Each row has two labels, one from each of two sets.
[ -2  37  -1   1  21  25 -17   2  -5  15 -20  11  -6 -14   0  18   0  57
  59 -20   6  52   1 -21  26 -18 -21  -4   7  48  37  27  -2  -9] | X/Y
[ 11  18  -4  -8   6  19 -12 -13  -6  11 -12   5  -6  -2 -11  21 -13  16
  21  -8  14   9  -5 -23  23  -2  12  -3  -1  27   2  -3   7 -13] | M/L
[  0  33  15  11  11  26  33   5   0  28   9 -13   7   0  -8  23  17  42
  57  -1  13  44   2 -38  20 -27 -15   2  11  54  38  22  18  -4] | J/Y
[  1   1  19   8  -1  24  -3   1  15  23 -17  15 -14 -14  -3  40  25  66
  37  -4  21  19  -3 -32   9  -8 -24   5  10  64  11  16  -9   9] | X/L
[ -5  11  10  16  18  19   6  43  -4  24  17  11  -4  -9  -5  36  18  98
  62 -14   5  46   6 -41   9 -28 -34 -11   4  48  16  24 -16 -15] | J/L
[ -7 -14  21  18  -3   0 -13 -13   1  24  -4   6  -4  -4 -23  35  37  52
  55 -23  23  21   7 -17  12  -7 -15  -3  -5  33  22  13  -7  -4] | J/Y
[-18  45   1  29   7   3  17  -8   2  12  -8   8  -8  -5  -6   3   9  13
  26 -13  -2  34   0   5  21 -47 -24  11  16  23  13  42   2 -10] | J/Y
[ -6  15   9   0   9  17  12  -6 -11  23  -4   8 -18  -4   3  14   5  42
  39  -8  13  26   3   0   9 -22 -24  -3  -1  32  30  16 -16   0] | J/L
[-19  -4  13  -3  14   3  -9  22  29  17 -11  -7   9   8   5  39  21  52
  42  -3   6  17  12 -42   8 -12  -4  -4   5  56   1   3 -18 -11] | X/Y
[  6   1  15  -1   1   8 -13   6  29  31 -21  -4  -1   7  -1  40  31  77
  59 -12  13  19   3 -46  25  -4 -13  -4  -2  55   4  -6 -17   1] | X/L
[  4  27  15   3  14  14  -8  -4  -2  40 -36 -15   0   9 -51  34  28  27
  45 -19  15   4   6 -18  19 -19 -24  -6  -3  29   3  25 -16   6] | J/Y
[-11  38  12   7  -2  47  24  -4 -13  14 -11  22 -24   5  -1  11   4  42
  32  -7   3  28   8  22  27 -23  -7  -3  -1  46  24  19 -12  -6] | J/L
[  7  46   4 -10  19  18 -34 -16 -41  13 -21  -5  -3 -12   2  48   5  36
  60  -4  20  14  -4 -52  25  -1  -4  12  -1  13  13  15 -13 -14] | M/Y
[  0  10   9  22   7  11   8 -15 -18  16 -13   3 -11  32  11 -11  11  10
   9 -11   0  17   2   8  11  -5 -12  -2  -5  10   2  13 -10  -7] | J/Y
[  9  29 -34  -9   4  27 -27 -10 -29  24 -21   2  -3  -7 -11  43  16  49
  64  -9  33  32  -2 -28   3  -5   0  12 -27  35  22  10  -4 -18] | M/L
[ -9  15  -3   4   5  14   2  -2  -1  26 -18   0  -2  -5  -1  47  28  67
  67  -8  15  23  -8 -11   9 -18 -16 -20  17  58  17   9 -17 -14] | J/L
[ -4  11  15   7  13  19  -2   0 -11  12  -8  15 -11  -1  -1  15   6  62
  27   1  11  19 -13 -25   8 -11 -10   6   5  39  22  42  -4 -11] | X/L
[  4  44   9  -4   6  12 -41 -25 -31   6 -18  -5  -3 -17  -3  64  -3  53
  63 -14  27  29 -11 -56  38   1 -19  -9   1  20  13  12 -19  -5] | M/Y
[  0  54 -15   3  -1  21  22   2  16 -13  -4  21 -25   4  -2  -8  -2   0
  21   6  -4   9   7 -17   5 -16  -4  -7  17  16   0  16  -2   4] | X/Y
[-17   9 -17   2 -16  41  34   7  10  -6   0  27 -17   7  -2 -48  27 -30
 -33   4 -22  -4  -6  15  -2   6   8   4  40  -1   2   0  -2  -9] | X/L
[-12  27  -4   6  11   7  -2  -1   8  18 -13 -12  -3   9  -5   8   9  27
  21  -6   4   6  -3 -14  14 -32 -14  -2  23  34  30  14  -3   5] | J/Y
[  8  42   8  -7  18   7 -14 -19 -27  17 -18 -41  -5 -22  -8  23  -6  16
  47  -6  16  18   5 -35  32  -1 -17  -2  12  15  17  -2 -13 -12] | M/Y
[  1  25   7  10  11  22 -25 -70 -40  20 -19   2   2  -5  -1  36   3  35
  59 -15  16  48  -1 -41  26  -1 -14  -9  -3  18  11   7   4 -12] | M/L
[  7   5  24  62  -1  46 -10  22  13  25 -11  18  -7  -3   0  42  21  25
  30 -27  16  15   0 -20  18 -17   7  -1   4  29   1   5   1   0] | X/Y
[-10  16   8  13  -4  19   0 -19   6 -11  -1   5  -5   4   3  10  17  28
  27  -3  11  13  -7 -11  31 -11 -15  28  -5  25  13  16 -13   1] | J/Y
[-12   9  -2  10  15  19 -19  -8 -17  36 -17  -4  -3  -9  -2  40  23  83
  74 -23  18  46  17 -39  18 -25 -28  -3  10  54  17   8 -17  -4] | X/L
[   0    7    5    6    2   29    9   -3  -34   11  -12   15   -6   -3
   -4   10   21   28   19  -12  -10   33    4  -28   53 -108  -13   -5
    1   44    6   19  -24   -3] | X/L
[ -3  35   4  -3  -1  22  14  -6  -4   9  -8   7  -5   6 -10  10  21  -1
  37 -10  -3  21  10 -14  23 -17 -10  -1   0  28  -8  10 -14 -15] | J/Y
[  6  12  -2   6  11  20   6 -13  -6  -2  -6  10   4 -11  -6  19   6  48
  38  -3   3  20   0 -36  11 -28  -3  -4   6  37 -14   6 -14  -1] | X/L
[  3  31   5  -3  18  -1  20  -9  -4  23  -3   0  11 -11 -12  10   4   5
  30  21  -2  10   0  12  16 -15 -21  -9  -1   8   5  -6  13 -10] | Q/Y
[  2   7   5   2   9  27  -2  -9  -3  14 -16  23 -10  13  -4   9  19  12
  17  -1   5  10  -1 -21  -4  -7 -20  -5  26  34   7  11  -8 -15] | X/L
[ -3  15   5  16   3  18   9  -3   7  19  -6  20   4   6 -13  15  15  45
  36  -6  17  18  46   7  23 -14 -33  -5  22  34  12  15 -18  -2] | J/Y
[-10  28  13   9   4   6   2  -9 108  38 -19  19  -3   3 -18  29   4  38
  49  -6  25  37   2   4  46 -20 -16  -2  12  29   8   8 -19 -20] | Q/L
[  2  30  -6  -3   2  27 -41 -12 -46  14 -24  -5   9 -24 -12  91 -11  55
  77 -21  49  29   2 -64  26  -5  -9   3  -4  30   8  22  -6 -12] | M/L
[ -6  22   9   5  18  27  23   2  -7   3 -11   2 -28   1   5  16  10  46
  27   1   2  18   3 -21   4 -17 -15   2   3  51   0  11 -20  14] | X/L
[  6 -14   4   3  12  16  -1  -7  15   1 -14   6  -5  -2 -10  17   9  49
  37 -19  12  27   0 -10  22 -18 -27  -6   6  40   3   3  -6  -5] | J/L
[ -5  10  54   3  -1   5 -11   6  33  15 -15  27 -17   1 -12  41  10  31
  52 -12  -7  31   6 -64  30 -39 -10   9   3  41  21   2  -9   3] | X/Y
[-28  53  -1   9  17  18   1  13   3  18 -13 -18  -5   8  -4  11   9  22
  48 -10   3  20   6  -9  18 -26 -18   2  13  38  17  15 -12  -4] | J/Y
[  2  15   1  11   5  18  10  -6  -6   2 -12  30 -11  12   7  12  13  51
  20 -15  -5  17   6  -5   7 -30 -35  11   0  24  -6  11  -3  -2] | J/Y
[-16  27  -7  -3 -11  33  74   6   2 -28  10  33 -57  20  -4 -74  -3 -81
 -64  24 -32 -35  -6  56  -1  25  21  -1  10 -32  -5  -8  -4   7] | J/L
[ 16  65  32   7  14  12   3   3 -12  39 -23 -12  -7  17  -2  21   9  41
  55  -3   0  34   2 -29  14 -36  -6 -11   9  46  22  21 -22  -8] | J/Y
[ 10  21   2 -13   9  38 -21 -12 -27   8 -23  11   3  -5  -3   9 -21  20
  33 -11  11  21   8 -18  23   2  -7  -4   4   9 -15  20  -1 -17] | M/L
[ 14  29   0  -4  19  23 -16  -7 -27   2 -27  -5   4  16  14  27 -13  13
  53 -10  20  13  -8 -19  31 -11  -6   6   3  27  -4   6   2 -12] | M/L
[  0  69  18  23   7  35 -10   3   2  23 -15  25  10  10  -2  31  17  46
  47  -9  10  35 -17 -36   7 -36 -14  -9   8  33  19  19 -17  -7] | X/Y
[ 19  18   0 -15   1   7 -20  -6  -6  14 -14   6  -2 -19   1  32   4  30
  34  -4  11  10 -11 -30  14   2  -7  -2  -5  24  13   7 -18  -1] | M/L
[  0   8  15  20   1   5 -14   9  -3  22   3 -25   4  -7  -2  27  14  51
  45   1   7  28   0 -11  10 -28  -8  -5   4  30  26   5 -14  -5] | J/Y

Each row has two labels, one from each of two sets.
[  1 -56 -18 -18  18  62 -25  60  36  32 -37 -14 -41 -18  13 -36  49  -5
 -10  12  -1  37 -18 -20   3   2 -54   7  12  28 -38  16 -31  15] | <68>/<16>
[ -1 -18  -6 -16  15  32  -3  30  30   0   5   5 -21   1  -6 -14  26  -6
   1   6   6   7 -13 -23 -11  -9 -29  -9 -21 -14 -25  -3  -2 -43] | <64>/<15>
[  8 -51 -19 -15  13  35 -32  54  27  23 -26  -8 -30 -24 -13 -22  31   1
  -2  13  -5  27 -12 -24  -2   1 -34   3  -7   0 -47  14   6   3] | <68>/<15>
[ 13 -24  -1 -17  21  27 -21  21  26  21   1  -1 -27  -6   6 -21  31  -6
  -6   2 -20  13 -14 -13 -33  -3 -29   5  -5   5 -42  -4  -7  -7] | <64>/<16>
[ 10 -20 -16  -9   6   3 -34  15  19  17  10   2 -23  -6   4 -20  27  -3
  -5   3 -20  13 -10  -3 -21   1 -40  10  -8  21 -27  -6  -2 -12] | <68>/<16>
[ 38 -54  -5 -26  14  29 -18  19  28  17  11  -2 -34  -6  -9 -11  43  -9
   6   7 -27  20 -15 -13 -31  -8 -42   4 -32 -15 -50 -16 -12 -12] | <68>/<23>
[ 18 -30 -11 -13  14  29 -28  47  21  14  11  -8 -22 -11  -4 -18  33  -4
  -5  12   2  20 -11  -8 -16  -1 -26   8  -4   1 -35   4   4  -6] | <68>/<16>
[ 30 -50  14 -31  17   6  -3   4  32  17  31  -4 -28  11  -5  -7  38 -12
   6   0 -51  -7 -24  -9 -55 -18 -70  14 -38 -10 -51 -27 -20 -18] | <64>/<15>
[ 21 -54 -15 -14  14  34 -21  38  26  14 -16   1 -31 -19  -5 -20  45  -2
   7   9   6  30 -13 -14  -5  -2 -30  -1 -19  -9 -34   6 -21   6] | <68>/<15>
[ 14  -1 -10   5   1 -29 -50  -5   5  15  27  -4 -13  -1  -3  -7   7  -6
  -1  -5 -28   3  -2  16 -39  -3 -31  17   0  31 -28  -9  29 -36] | <68>/<16>
[ 12 -21 -24  -6   8  -7 -38  11  20  14   4  -8 -22  -8 -10 -18  14  -3
  -4   9 -28   2  -8   3 -27  -6 -46  11  -7  21 -33  -2  14 -18] | <68>/<15>
[ 10 -32 -13 -17  16  34 -38  40  26  20 -11  -2 -39 -10   1 -23  40  -4
 -11   0 -15  31 -14 -13 -27   5 -31   7  -6   8 -42   4  -3  -4] | <64>/<16>
[ 26 -31  -9 -16  17  21 -20  34  23  11  -8 -11 -21  -7  -6 -19  31  -7
  -1   9 -15  16 -11 -14 -15  -9 -46   6 -19  -6 -29  -4  -4  -5] | <68>/<23>
